Moves between states:
ω: LS->LS, GF->NL, NG->SD, HR->HF, BD->SD, FZ->FZ, ZC->RC, TQ->QD, ZS->MM, ZH->MQ, MB->QD, BL->GT, QD->TD, HH->JD, JR->QP, CH->HB, RC->JR, DG->RZ, TL->JD, NB->CG, TM->QP, JD->JZ, ZZ->ZS, JZ->ZZ, ML->MF, MS->GF, BM->HH, TD->DG, MQ->QP, FQ->DD, CG->TL, DS->TM, MF->HF, ZQ->FZ, GT->BM, QF->BD, MM->BS, BS->MM, MJ->ZH, QP->RC, ZG->SD, HF->CH, DC->TQ, RZ->MB, HD->ML, HB->LS, NL->BL, DD->DC, SD->HR
ρ: LS->NL, GF->NL, NG->NB, HR->BD, BD->BL, FZ->ZQ, ZC->MF, TQ->MQ, ZS->HH, ZH->BM, MB->HD, BL->HH, QD->RZ, HH->ZZ, JR->MQ, CH->MS, RC->DC, DG->ZG, TL->CH, NB->BL, TM->FQ, JD->ZS, ZZ->BS, JZ->MM, ML->CH, MS->SD, BM->JZ, TD->MB, MQ->QP, FQ->TQ, CG->GT, DS->TQ, MF->HB, ZQ->TD, GT->JD, QF->CG, MM->MJ, BS->ZH, MJ->DS, QP->MJ, ZG->ML, HF->LS, DC->QP, RZ->ZC, HD->HF, HB->GF, NL->NG, DD->ZQ, SD->BM
ζ: LS->HF, GF->ML, NG->NL, HR->GF, BD->HR, FZ->HF, ZC->RZ, TQ->FQ, ZS->JD, ZH->TM, MB->TD, BL->JZ, QD->ZC, HH->BL, JR->ZS, CH->ML, RC->FQ, DG->FZ, TL->MM, NB->NG, TM->ZH, JD->GT, ZZ->CG, JZ->BM, ML->ZG, MS->CH, BM->TL, TD->ZQ, MQ->JR, FQ->TM, CG->ZS, DS->TD, MF->ZC, ZQ->DD, GT->CG, QF->SD, MM->JZ, BS->ZZ, MJ->MM, QP->MB, ZG->DG, HF->HD, DC->RC, RZ->QD, HD->MB, HB->MF, NL->LS, DD->QP, SD->MS

In the rows, 36 stands for zero.

The rows follow the links: the fewer symbols apart two states are, the more alike their rows tend to be.

Each row is also shifted at random along 2 hidden directions that mean nothing.

Each row, then its state:
35 45 37 47 39 43 42 43 29 42 35 30 52 46 18 37 40 26 47 35 35 40 21 46 35 36 35 38 31 41 44 43 44 41 49 39 42 37 22 29 34 34 36 31 30 37 37 36 48 44 34 35 44 39 29 29 32 43 35 28 26 41 42 32 38 50 51 | TL
31 30 32 38 37 43 47 32 34 34 36 38 34 36 38 23 27 46 37 28 26 27 43 41 35 54 35 35 34 47 28 49 34 25 33 31 21 34 36 23 38 51 27 41 38 46 41 36 37 32 32 46 48 38 42 30 29 29 22 33 34 35 38 31 32 25 18 | GF
36 32 36 38 36 37 39 39 21 36 42 52 37 35 29 29 32 36 36 35 36 37 31 38 35 50 32 43 33 43 20 50 36 20 44 32 32 40 37 26 34 37 31 40 34 45 38 38 35 39 20 43 37 42 41 39 30 29 23 23 37 32 33 43 33 25 19 | HB
25 37 27 30 36 35 29 33 39 21 26 30 41 43 41 31 24 49 32 30 34 18 38 29 29 44 37 34 40 43 44 43 43 49 36 32 31 36 31 34 39 47 37 31 41 26 29 40 46 32 44 31 37 42 30 23 39 47 31 45 28 48 32 23 30 50 61 | NB
35 35 39 41 31 30 37 44 34 24 40 40 29 43 39 40 31 33 40 30 42 40 35 30 51 29 40 24 43 55 42 34 39 30 27 28 40 36 33 38 35 18 38 44 42 45 43 33 27 37 30 27 34 40 42 41 34 30 38 43 46 37 29 51 49 14 23 | JR
33 46 36 37 38 43 42 46 24 34 34 30 49 43 23 38 38 25 44 35 43 35 24 41 34 35 31 33 33 42 51 42 45 40 44 40 47 42 16 31 31 27 38 37 31 34 41 42 32 43 30 37 42 32 37 34 45 39 38 37 29 42 35 33 39 42 34 | JD
26 33 38 32 34 36 27 34 35 29 18 49 37 25 38 31 39 50 34 34 27 22 28 39 26 59 30 41 49 50 26 47 45 44 39 42 23 44 37 33 45 57 52 34 40 29 18 45 41 31 36 42 30 40 27 25 39 27 25 36 18 36 24 24 25 56 41 | NL
34 35 40 45 27 29 36 44 38 32 34 42 25 34 41 40 38 35 43 34 38 45 32 33 50 31 40 27 47 54 31 34 40 34 26 33 37 39 42 43 44 27 48 44 43 43 34 36 31 36 33 30 25 41 35 40 28 25 38 41 46 33 28 47 45 21 22 | MQ
30 47 40 41 35 40 39 32 41 38 40 23 50 46 21 39 25 21 36 39 42 34 31 42 36 30 37 41 21 27 53 47 34 39 44 36 51 27 25 26 29 28 35 32 27 38 40 33 44 45 33 27 53 47 32 32 44 46 32 39 28 38 47 32 41 32 57 | ZZ
42 28 45 28 35 46 42 34 22 46 36 40 34 19 37 31 65 30 36 36 33 37 33 31 37 32 30 31 43 27 37 22 38 41 32 51 32 41 37 42 45 35 38 44 22 28 30 43 30 30 37 49 26 13 52 52 42 24 40 39 26 39 35 34 34 45 22 | FZ
32 46 31 34 41 38 39 44 30 30 31 28 48 44 29 36 33 33 44 31 40 29 30 39 32 37 32 31 37 44 57 41 46 41 40 36 46 40 17 29 27 33 35 35 37 30 43 41 31 39 38 36 45 32 33 29 44 41 38 43 27 45 37 27 36 46 35 | CG
36 34 42 39 24 25 29 38 43 27 40 39 27 42 43 41 30 36 33 37 38 40 40 29 54 28 39 28 44 51 34 27 31 31 24 26 39 30 45 41 40 19 41 42 41 43 33 30 36 33 34 22 26 43 39 37 29 32 38 42 48 33 32 49 47 21 47 | QP
27 45 41 46 34 41 43 31 48 45 41 26 42 36 28 34 27 21 35 41 39 41 33 42 42 30 42 44 18 18 40 44 29 40 41 35 43 25 30 31 36 32 34 33 24 42 38 30 47 43 33 28 51 52 33 35 38 44 29 38 30 31 49 35 40 27 46 | MM
43 33 49 36 36 31 24 31 28 43 31 48 42 27 28 40 53 38 26 49 23 38 25 47 30 49 19 48 49 43 16 39 27 21 40 45 36 39 45 34 39 45 47 34 29 41 25 37 37 34 22 44 27 27 32 35 37 20 30 21 24 25 32 35 28 58 49 | HF
37 29 36 46 38 45 44 40 27 43 44 39 41 48 26 28 37 36 42 34 29 41 35 41 40 45 39 35 31 44 25 38 35 26 45 30 27 34 35 30 38 39 22 37 32 48 38 30 46 41 33 43 40 40 43 32 15 36 28 23 37 38 46 41 40 33 39 | CH
26 46 42 45 35 39 46 30 48 48 38 28 38 29 28 33 35 20 38 39 41 43 31 44 40 28 40 46 21 19 38 46 31 41 41 40 43 30 34 31 36 35 39 33 28 41 35 32 45 42 34 32 48 49 34 38 41 39 29 39 29 31 47 34 38 26 33 | BS
43 33 33 23 37 34 30 29 37 42 41 35 30 26 44 37 47 31 27 42 41 40 40 24 32 26 39 41 33 14 36 23 31 42 33 42 37 34 46 47 37 34 33 34 33 25 33 41 33 31 42 40 29 24 40 49 43 40 46 37 41 38 35 36 30 40 38 | TD

Where do the symbols, taken in turn from left to right, take each start?
Answers are names.
38 31 28 40 39 45 45 41 30 44 43 35 36 46 37 25 43 37 43 28 34 41 40 30 34 37 47 32 30 29 32 26 41 39 45 35 25 36 37 37 41 42 21 33 33 38 37 36 47 35 46 45 36 30 40 37 17 45 36 30 41 46 44 33 33 39 38
ζ ρ: ZG
32 46 32 35 40 42 39 45 27 30 35 29 50 46 26 39 32 32 44 31 41 29 26 39 32 37 29 32 36 41 57 42 46 43 40 36 47 41 15 28 29 30 37 36 32 32 41 40 32 40 35 37 42 33 37 31 45 41 38 42 27 45 35 33 36 43 37
ζ ζ: ZS
31 42 30 29 40 37 35 34 36 26 27 25 47 41 33 35 23 40 36 32 37 20 37 38 29 41 30 32 36 43 56 44 41 44 35 34 40 37 22 25 29 39 36 34 39 32 42 40 32 35 39 32 51 38 34 26 51 42 36 45 25 42 37 27 32 41 42
ζ ζ ω: HH
47 35 42 29 37 31 30 24 30 36 50 39 41 42 30 37 31 34 17 50 34 38 45 36 31 36 32 47 28 20 25 39 20 15 37 31 44 29 50 34 26 30 27 35 29 41 39 30 34 37 23 33 40 34 36 40 37 38 36 23 42 27 41 43 33 33 53
ζ ω ζ: ZC
32 49 36 46 45 47 51 46 36 47 28 29 44 25 23 36 48 25 52 31 37 42 21 51 35 38 31 34 31 35 47 43 48 48 46 51 42 46 12 32 35 37 42 34 33 35 40 42 32 41 36 46 43 35 34 36 47 30 37 39 22 35 39 28 38 41 6
ρ ζ ζ: TL
30 48 38 45 39 41 42 37 39 43 33 28 47 35 24 38 38 23 42 37 38 39 23 44 35 32 34 40 29 28 45 45 39 45 46 42 44 38 23 30 32 37 41 30 27 37 36 37 42 44 34 34 45 43 30 32 44 40 33 40 23 37 42 29 38 42 44
ρ ζ ρ: MM
39 36 33 38 38 30 27 42 21 39 42 57 39 42 28 40 40 39 35 41 33 47 24 38 27 48 32 51 39 39 11 44 39 23 52 35 35 42 39 38 36 36 36 30 39 38 28 41 41 41 23 36 25 41 29 36 30 34 34 14 41 33 28 46 30 47 39
ρ ζ: MF
37 32 31 48 45 46 49 43 35 48 30 36 37 36 34 29 42 42 48 28 26 42 37 48 37 46 37 28 36 45 26 35 37 29 39 36 22 42 33 30 38 51 27 37 38 47 41 31 38 33 39 51 38 30 37 32 18 29 32 30 37 39 40 31 35 38 11
ζ ω ρ: GF
33 33 35 40 27 20 21 36 49 28 32 42 23 39 46 42 32 41 31 39 38 42 40 28 44 30 43 34 46 41 26 25 36 39 28 32 32 32 51 49 44 32 45 34 46 34 28 34 40 32 42 22 22 48 26 35 28 38 40 39 47 34 27 44 39 35 58
ω ω ω: DG
41 30 29 28 40 47 47 38 27 43 49 35 29 35 40 26 46 32 39 29 42 38 42 23 35 28 46 33 28 15 38 22 40 45 39 39 28 37 36 39 38 32 18 38 31 27 40 39 35 35 47 49 34 24 51 49 29 44 40 36 44 47 41 37 34 29 19
ω ω: MB
25 33 28 26 35 40 36 32 39 22 31 31 34 38 44 28 20 49 32 26 35 17 42 27 31 49 43 34 36 41 44 43 39 44 31 30 28 36 35 30 39 49 33 37 43 31 32 38 39 32 41 35 43 41 37 27 39 42 29 44 33 44 35 26 32 35 42
ρ ρ ζ: JZ
37 34 29 43 42 41 40 30 51 36 34 18 42 52 39 35 22 48 35 35 24 29 54 47 36 39 37 25 34 41 46 33 27 28 30 27 34 27 36 28 28 47 23 32 39 44 48 26 38 30 45 35 50 32 36 21 26 45 36 37 40 37 49 26 37 41 48
ζ ρ: SD
45 36 32 27 38 25 24 31 33 38 38 42 31 30 41 47 41 37 23 47 40 42 37 32 25 32 34 48 38 17 25 29 31 34 41 43 43 39 49 48 32 32 37 28 40 24 33 39 31 35 35 35 26 31 30 44 46 38 47 29 43 30 30 42 28 46 41
ζ ζ ω: FZ
29 33 40 45 26 32 39 36 55 41 32 40 18 20 45 33 36 32 39 37 37 45 38 36 48 30 45 34 37 33 26 32 34 45 28 36 29 33 48 44 48 38 46 39 41 39 29 33 39 34 41 31 31 49 32 42 30 31 34 45 41 29 35 37 41 21 23
ω ω ρ: DC
43 35 38 37 41 34 35 25 50 36 34 22 45 44 38 43 24 42 28 44 25 30 52 47 36 36 27 30 36 41 43 36 19 18 26 30 41 28 42 29 24 45 31 35 39 46 50 25 29 29 34 35 46 31 34 24 35 35 38 36 37 26 45 30 37 39 46
ρ ω ζ: MS
40 35 39 38 29 27 27 47 31 26 35 49 26 41 43 44 37 40 40 35 36 41 32 29 43 32 36 28 48 54 30 31 42 32 31 33 36 40 40 44 42 25 45 41 46 35 31 39 29 34 33 31 20 39 34 38 30 29 41 38 46 35 24 49 43 30 32
ω ω ω: RC
